[[116 126 125 129 124 134 137 122 117 135 129 134 119 131 132 125]
 [115 131 135 125 110 146 152 112 122 125 134 133 129 124 118 111]
 [122 122 118 133 138 120 120 131 117 138 127 134 113 136 142 139]
 [112 126 124 130 122 135 139 120 114 137 130 136 116 132 134 124]
 [123 127 127 129 126 130 132 125 123 131 129 131 124 129 130 127]
 [119 128 131 131 111 140 145 113 119 124 134 132 132 128 120 116]
 [ 99 123 120 132 117 141 149 113 102 145 131 142 106 135 138 121]
 [128 126 127 129 129 126 124 128 126 127 127 128 126 130 129 129]]
The bottom entry of the column that holds the largest entry -> 124
The 2nd largest entry is 149
What is the fifth entry from the end, reading row by row?
Answer: 128
The 3rd entry on the diagonal from the top-right corner is 136
The last entry, reading row by row: 129
What is the 2nd entry on the main diagonal?
Answer: 131
The smallest entry in the first column: 99
What is the entry directly above the smallest entry?
Answer: 119
What is the 2nd smallest entry?
Answer: 102
What is the 4th entry, reading row by row?
Answer: 129
What is the largest entry in the last column?
Answer: 139
The 1st entry on the main diagonal: 116
The largest entry in the first column: 128
What is the third entry on the main diagonal?
Answer: 118
What is the second entry on the diagonal from the top-right corner?
Answer: 118
What is the last entry in the row that holds the largest entry?
Answer: 111
The entry just left of 140 -> 111
The first entry of the largest entry's row -> 115
What is the 2nd entry, reading row by row?
Answer: 126
The 3rd entry in reading order: 125
The 3rd smallest entry is 106
What is the entry in the top-right corner?
Answer: 125
What is the third entry from the end, reading row by row?
Answer: 130
What is the entry just left of the largest entry?
Answer: 146
The entry directly above 146 -> 134
The last entry in the row that holds the smallest entry is 121
What is the entry directly below the largest entry?
Answer: 120
What is the largest entry in the first row?
Answer: 137

W = array([117, 122, 128, 128, 127, 127, 134, 114, 127, 128, 104, 125, 122])
The maximum is 134
The entry just right of the smallest entry is 125
The entry just left of 134 is 127
The entry just right of the largest entry is 114

Read these off the grid that follows. Counting starts at 0.
1) Find the top-right entry.
2) Find the entry in row 2 and column 0.
3) Find the bottom-left entry.
4) Find the entry at row 0, column 2.
5) Find the bottom-right entry.
6) Find the minimum.
7) Find the entry in the top-left corner.
8) Find the entry at row 1, column 0.
[[132 132 132 114 131 129 130 117]
 [132 132 132 109 131 129 130 122]
 [132 132 137 114 131 129 130 122]
 [125 132 136 114 131 129 130 122]
 [132 132 132 114 131 125 130 137]
 [132 132 118 124 131 137 130 122]
 [132 132 132 130 128 135 127 122]
 [132 132 105 114 131 129 130 126]
 [127 137 132 114 131 129 130 122]
 [132 124 132 129 125 129 125 122]
 [132 132 132 117 131 128 121 124]
 [132 132 118 114 131 129 130 122]]
1) 117
2) 132
3) 132
4) 132
5) 122
6) 105
7) 132
8) 132
